Here is a tiny trained network, its code and every weight. The questions are about switching its units off for an input and a class, where a switched-off unit gives its printed mean instead of its output.

import numpy as np


def w(rows, s, z=0):
    codes = np.array(rows[::2]) - 128.0
    scale = np.full(codes.shape[1], s)
    scale[-1] = z or s
    return codes * scale


def norm(h):
    return h / np.sqrt((h * h).mean(-1, keepdims=True) + 1e-5)


def f(y):
    return y / 2 * (1 + np.tanh(0.7978845608 * (y + 0.044715 * y**3)))


def log_softmax(a):
    a = a - a.max(-1, keepdims=True)
    return a - np.log(np.exp(a).sum(-1, keepdims=True))


def net(x, mask):
    res = np.array(x, float).reshape(1, 6) / 4 @ E
    u = 0
    for l in range(2):
        y = f(norm(res) @ A[l][:, :-1].T + A[l][:, -1])
        res = res + np.where(mask[u : u + 16], y, B[l][:, -1]) @ B[l][:, :-1]
        u += 16
    return log_softmax(norm(res)[-1] @ U[:, :-1].T + U[:, -1])


A, B = {}, {}
E = w([
[129,127,128,129],'x0',
[128,128,128,129],'x1',
[155,176,50,130],'x2',
[130,115,103,33],'x3',
[128,131,129,128],'x4',
[252,111,124,165],'x5',
],0.011)
A[0] = w([
[66,240,68,119,186],'0.n0',
[140,56,110,76,114],'0.n1',
[211,156,179,108,175],'0.n2',
[98,171,201,74,13],'0.n3',
[107,147,192,79,6],'0.n4',
[162,119,97,128,108],'0.n5',
[75,119,243,89,88],'0.n6',
[191,77,163,34,25],'0.n7',
[178,110,245,97,65],'0.n8',
[45,20,201,115,253],'0.n9',
[178,117,220,133,111],'0.n10',
[105,68,87,132,145],'0.n11',
[165,111,122,88,154],'0.n12',
[20,136,132,205,77],'0.n13',
[89,78,89,111,113],'0.n14',
[122,93,121,71,194],'0.n15',
],0.011,0.0034)
B[0] = w([
[140,2,136,166,213],'0.n0',
[173,126,194,22,159],'0.n1',
[89,181,167,98,192],'0.n2',
[141,168,87,81,142],'0.n3',
[140,157,58,114,135],'0.n4',
[102,190,114,146,149],'0.n5',
[161,204,37,184,199],'0.n6',
[32,170,184,95,177],'0.n7',
[110,50,157,183,171],'0.n8',
[218,206,136,120,255],'0.n9',
[86,76,159,91,171],'0.n10',
[184,130,164,114,134],'0.n11',
[76,221,200,104,161],'0.n12',
[118,173,152,216,193],'0.n13',
[179,116,107,132,139],'0.n14',
[158,110,168,24,173],'0.n15',
],0.0062,0.0069)
A[1] = w([
[75,199,188,79,166],'1.n0',
[67,51,69,24,81],'1.n1',
[179,192,100,45,50],'1.n2',
[136,183,122,184,91],'1.n3',
[179,178,78,188,45],'1.n4',
[167,101,196,204,70],'1.n5',
[115,138,230,164,152],'1.n6',
[96,48,107,235,79],'1.n7',
[103,209,94,239,125],'1.n8',
[132,134,33,116,138],'1.n9',
[40,74,162,252,105],'1.n10',
[111,158,49,60,255],'1.n11',
[157,173,133,85,149],'1.n12',
[67,119,177,95,211],'1.n13',
[196,182,157,217,172],'1.n14',
[157,221,93,31,49],'1.n15',
],0.011,0.0034)
B[1] = w([
[195,167,106,181,189],'1.n0',
[185,38,178,129,173],'1.n1',
[78,128,30,199,204],'1.n2',
[195,110,227,51,175],'1.n3',
[114,172,176,79,188],'1.n4',
[86,59,100,130,187],'1.n5',
[128,80,168,117,185],'1.n6',
[48,181,38,143,192],'1.n7',
[239,167,131,67,237],'1.n8',
[121,100,189,179,154],'1.n9',
[117,132,70,117,212],'1.n10',
[27,89,153,136,203],'1.n11',
[131,204,116,192,179],'1.n12',
[254,117,152,160,160],'1.n13',
[94,106,166,111,254],'1.n14',
[57,112,46,184,220],'1.n15',
],0.0081,0.0083)
U = w([
[233,201,244,85,221],'0',
[102,191,35,145,2],'1',
[114,8,195,111,155],'2',
],0.013,0.00072)

Each question gives the input, the list of numbers given to net, and the class t.
The units are the neurons (one row each of A and B). Each row of codes is followed by its name. A weight is (code - 128) times the scale printed after its matrix; where a second scale follows, it is the last column's (A, B and U).
mask holds one flag per neuron, layer by layer. A switched-off neuron (its flag False) gives its mean, the last column of its row in B, instead of its output. The means were averaged over made-up inputs and are rounded, as every weight is.
A unit's drop is (log p(t) with every unit on - log p(t) with that unit switched off) / (log p(t) with every unit on - log p(t) with every unit switched off).
The circuit of an input: a set's keep is (log p(t) with only the set's units on - log p(t) with every unit switched off) / (log p(t) with every unit on - log p(t) with every unit switched off). Starting from the 12 units with the biggest drops (on a tie, the unit counted first), units are removed one at a time, each time the one whose removal leaves the highest keep (on an exact tie, the one counted first), for as long as the keep stays at least 0.8.
circuit, biggest first: the units of the circuit, biggest drop first
most important unit: the unit with the biggest drop
k most important neurons: the k neurons with the biggest drops, biggest first
top k neurons in layer l: the k neurons of layer l with the biggest drops, biggest first
drop when u is switched off: that unit's drop, to one decimal
input [3,-7,-1,-4,-5,7], class 2: circuit, biggest first	0.n9; 1.n5
input [5,-4,2,6,1,-5], class 2: circuit, biggest first	1.n1
input [-1,-8,7,8,3,-3], class 2: circuit, biggest first	0.n0; 1.n1
input [-2,-7,-7,8,8,1], class 0: circuit, biggest first	1.n13; 1.n5
input [-7,-2,0,-8,-3,5], class 2: top 2 neurons in layer 0	0.n6; 0.n9
input [7,4,-6,5,1,1], class 0: top 4 neurons in layer 0	0.n7; 0.n8; 0.n1; 0.n15
input [0,-1,3,-8,4,2], class 0: top 2 neurons in layer 1	1.n8; 1.n3
input [0,2,-1,0,-6,-6], class 0: top 2 neurons in layer 0	0.n13; 0.n0
input [-3,-7,0,-7,2,-3], class 0: top 2 neurons in layer 0	0.n13; 0.n8
input [2,2,-8,1,8,-5], class 1: 4 most important neurons	0.n9; 0.n3; 0.n6; 1.n15
input [-1,-6,5,0,-1,1], class 0: 2 most important neurons	1.n15; 1.n2
input [-2,-3,-5,1,2,0], class 1: 2 most important neurons	0.n6; 0.n9
input [-5,2,-8,3,7,0], class 1: top 2 neurons in layer 0	0.n6; 0.n9
input [-8,8,3,7,-1,-2], class 2: most important unit	1.n1
input [8,-2,-7,2,1,-1], class 1: top 2 neurons in layer 0	0.n6; 0.n9
input [4,-6,-2,-8,-1,-4], class 0: drop when 1.n8 is switched off	0.1
input [-1,-2,0,-2,8,-8], class 0: drop when 0.n9 is switched off	0.7
input [-4,7,-8,7,8,-2], class 1: drop when 0.n6 is switched off	0.8
